Below is a small trained network, with its code and all its weights. Each question gives an input and a target symbol and asks what happens when units are switched off, that is, made to give their printed mean instead of their output.

import numpy as np


def w(rows, s, z=0):
    codes = np.array(rows[::2]) - 128.0
    scale = np.full(codes.shape[1], s)
    scale[-1] = z or s
    return codes * scale


def norm(h):
    return h / np.sqrt((h * h).mean(-1, keepdims=True) + 1e-5)


def f(y):
    return np.maximum(y, 0)


def softmax(a):
    e = np.exp(a - a.max(-1, keepdims=True))
    return e / e.sum(-1, keepdims=True)


def log_softmax(a):
    a = a - a.max(-1, keepdims=True)
    return a - np.log(np.exp(a).sum(-1, keepdims=True))


def net(x, mask):
    ids = ['ΛΞΦΨαβεζημπ'.index(c) for c in x.split()]
    T = len(ids)
    res = E[ids] + P[:T]
    u = 0
    for l in range(3):
        q, k, v = (norm(res) @ M[l].T for M in (Q, K, V))
        z = softmax(np.where(np.tri(T) > 0, q @ k.T / 3**0.5, -1e9)) @ v
        res = res + np.where(mask[u], z, O[l][:, -1]) @ O[l][:, :-1]
        u += 1
        y = f(norm(res) @ A[l][:, :-1].T + A[l][:, -1])
        res = res + np.where(mask[u : u + 4], y, B[l][:, -1]) @ B[l][:, :-1]
        u += 4
    return log_softmax(norm(res)[-1] @ U[:, :-1].T + U[:, -1])


Q, K, V, O, A, B = {}, {}, {}, {}, {}, {}
E = w([
[123,254,150,198],'Λ',
[77,201,103,183],'Ξ',
[184,225,222,110],'Φ',
[156,200,215,89],'Ψ',
[113,203,155,135],'α',
[56,91,80,115],'β',
[98,153,109,143],'ε',
[132,198,190,94],'ζ',
[34,150,91,154],'η',
[96,229,122,168],'μ',
[174,128,202,39],'π',
],0.0072)
P = w([
[79,173,127,122],'0',
[6,203,177,2],'1',
[73,127,196,173],'2',
[225,147,53,18],'3',
[54,213,165,26],'4',
[101,80,213,185],'5',
[229,188,76,129],'6',
[60,193,151,37],'7',
[118,34,184,215],'8',
[248,214,96,158],'9',
[60,166,135,34],'10',
[144,65,209,197],'11',
],0.0083)
Q[0] = w([
[34,245,80,35],'L0H0',
[33,198,210,83],'L0H0',
[198,140,66,93],'L0H0',
],0.013)
K[0] = w([
[169,3,150,207],'L0H0',
[204,120,152,226],'L0H0',
[111,69,155,72],'L0H0',
],0.016)
V[0] = w([
[113,144,131,97],'L0H0',
[164,71,152,69],'L0H0',
[254,213,156,226],'L0H0',
],0.0091)
O[0] = w([
[97,128,89,154,253],'L0H0',
[145,134,103,62,105],'L0H0',
[58,112,254,48,160],'L0H0',
],0.0077,0.002)
A[0] = w([
[225,186,66,99,37],'L0N0',
[141,147,12,119,247],'L0N1',
[120,60,190,195,250],'L0N2',
[237,2,187,148,169],'L0N3',
],0.015,0.0016)
B[0] = w([
[233,104,33,70,254],'L0N0',
[222,147,168,57,215],'L0N1',
[227,139,173,213,224],'L0N2',
[174,180,247,25,205],'L0N3',
],0.014,0.0081)
Q[1] = w([
[1,13,130,82],'L1H0',
[178,180,97,154],'L1H0',
[202,162,245,22],'L1H0',
],0.0093)
K[1] = w([
[188,142,62,160],'L1H0',
[105,102,126,104],'L1H0',
[144,158,253,155],'L1H0',
],0.014)
V[1] = w([
[2,44,61,72],'L1H0',
[173,153,122,99],'L1H0',
[142,162,61,54],'L1H0',
],0.0061)
O[1] = w([
[214,34,165,2,2],'L1H0',
[128,166,150,145,150],'L1H0',
[166,156,185,89,94],'L1H0',
],0.0064,0.0081)
A[1] = w([
[108,86,211,195,139],'L1N0',
[113,214,86,5,3],'L1N1',
[103,231,80,182,19],'L1N2',
[213,65,194,210,72],'L1N3',
],0.014,0.0015)
B[1] = w([
[156,123,25,148,198],'L1N0',
[98,33,122,172,254],'L1N1',
[160,63,175,85,185],'L1N2',
[135,135,200,253,214],'L1N3',
],0.016,0.0097)
Q[2] = w([
[184,40,36,156],'L2H0',
[198,120,44,90],'L2H0',
[247,103,162,6],'L2H0',
],0.014)
K[2] = w([
[195,199,79,46],'L2H0',
[235,247,90,191],'L2H0',
[253,191,236,105],'L2H0',
],0.012)
V[2] = w([
[77,148,109,2],'L2H0',
[108,123,89,128],'L2H0',
[212,209,75,96],'L2H0',
],0.0095)
O[2] = w([
[237,162,182,160,53],'L2H0',
[98,95,99,123,106],'L2H0',
[123,73,113,255,3],'L2H0',
],0.0083,0.0033)
A[2] = w([
[41,224,122,134,3],'L2N0',
[123,249,58,90,223],'L2N1',
[103,164,119,22,6],'L2N2',
[73,110,175,131,88],'L2N3',
],0.017,0.0019)
B[2] = w([
[216,200,136,108,157],'L2N0',
[117,109,248,116,178],'L2N1',
[131,104,69,212,255],'L2N2',
[128,198,140,81,236],'L2N3',
],0.019,0.0036)
U = w([
[133,159,143,255,68],'Λ',
[117,110,121,165,3],'Ξ',
[115,248,71,130,156],'Φ',
[106,131,51,198,16],'Ψ',
[57,151,105,105,242],'α',
[114,145,85,150,126],'β',
[174,175,210,139,233],'ε',
[103,19,151,164,91],'ζ',
[121,113,187,60,124],'η',
[89,133,126,106,229],'μ',
[206,124,99,56,107],'π',
],0.014,0.0033)

Each question gives the input, a string of symbols that net reads in full, and the target symbol t.
The units are the heads (3 rows each of Q, K, V and O) and the neurons (one row each of A and B). Each row of codes is followed by its name. A weight is (code - 128) times the scale printed after its matrix; where a second scale follows, it is the last column's (O, A, B and U).
mask holds one flag per unit, layer by layer, with each layer's heads first. A switched-off unit (its flag False) gives its mean, the last column of its rows in O or B, instead of its output. The means were averaged over made-up inputs and are rounded, as every weight is.
A unit's drop is (log p(t) with every unit on - log p(t) with that unit switched off) / (log p(t) with every unit on - log p(t) with every unit switched off).
The circuit of an input: a set's keep is (log p(t) with only the set's units on - log p(t) with every unit switched off) / (log p(t) with every unit on - log p(t) with every unit switched off). Starting from the 12 units with the biggest drops (on a tie, the unit counted first), units are removed one at a time, each time the one whose removal leaves the highest keep (on an exact tie, the one counted first), for as long as the keep stays at least 0.8.
units of the circuit, in order: the units of the circuit, biggest drop first
unit that matters most: the unit with the biggest drop
top k neurons: the k neurons with the biggest drops, biggest first
k most important neurons of layer l: the k neurons of layer l with the biggest drops, biggest first
input Φ β ε π π Λ π π Ψ η, target π: units of the circuit, in order : [L0N2; L1N3]
input Φ ζ π β π π π ε π ζ, target π: units of the circuit, in order : [L0N2; L1N3]
input η μ π β μ, target ζ: units of the circuit, in order : [L1N1; L0N2]
input π ζ π Φ μ π Φ π ε π ε, target η: top 4 neurons : [L1N2; L0N0; L0N2; L1N0]
input Ξ π Λ ε π Ψ π π, target α: units of the circuit, in order : [L0N2; L0N0; L0N3; L2H0]
input Φ Λ ε π Φ β π ζ, target π: units of the circuit, in order : [L0H0; L0N0]
input β Ψ Φ Φ π Φ Φ α, target Φ: top 4 neurons : [L0N0; L0N2; L2N3; L2N2]
input Λ β Λ π Λ π π π ε Φ ε, target η: top 2 neurons : [L1N2; L0N2]
input Ψ μ β π β, target π: units of the circuit, in order : [L0H0; L0N1; L0N2]
input π ε Φ ε Λ, target Φ: unit that matters most : L0N0
input Ψ π Φ α Φ β Λ, target π: top 3 neurons : [L0N0; L0N2; L0N1]
input π π ε Ψ Ψ Φ π Φ, target Φ: top 3 neurons : [L0N0; L2N3; L2N2]
input Ψ π π η π Φ π Φ Φ Ψ ζ, target Φ: top 4 neurons : [L0N0; L0N2; L2N2; L2N0]
input Λ Ψ π π Φ Ψ π ε, target α: top neuron : [L0N2]
input π β Ξ Φ Λ, target Ψ: 3 most important neurons of layer 1 : [L1N1; L1N2; L1N3]
input Λ ε Ψ π π π α, target π: top 2 neurons : [L0N0; L0N2]
input Φ π π ζ π ε Φ β, target η: top 3 neurons : [L1N2; L0N0; L0N2]
input ζ Φ ζ Φ Ψ η π Φ Ξ π π, target Ψ: 3 most important neurons of layer 0 : [L0N0; L0N1; L0N3]
input π ζ ζ Φ μ Φ Φ π, target Φ: top 2 neurons : [L0N0; L0N2]
input Λ μ π π π π π Ξ, target ζ: unit that matters most : L0H0
input π π π η Ψ Φ Φ β, target Φ: top 3 neurons : [L0N0; L0N2; L2N3]
input ζ ζ π ε Φ β π π ε α Φ, target η: top 2 neurons : [L1N2; L0N0]
input Φ π Ξ Λ, target π: top 3 neurons : [L0N0; L0N2; L1N3]
input Ξ β Ψ Φ Φ, target α: top 4 neurons : [L0N2; L1N2; L0N0; L2N3]
input η ζ Ψ π ε π ε π Φ ζ π, target Φ: 3 most important neurons of layer 2 : [L2N2; L2N0; L2N3]
input μ π α π π ε ε π, target η: 2 most important neurons of layer 1 : [L1N2; L1N0]
input β ζ Φ Φ Φ π π ζ, target ζ: unit that matters most : L0H0
input Φ ε Ψ π Ψ, target α: 2 most important neurons of layer 1 : [L1N2; L1N3]
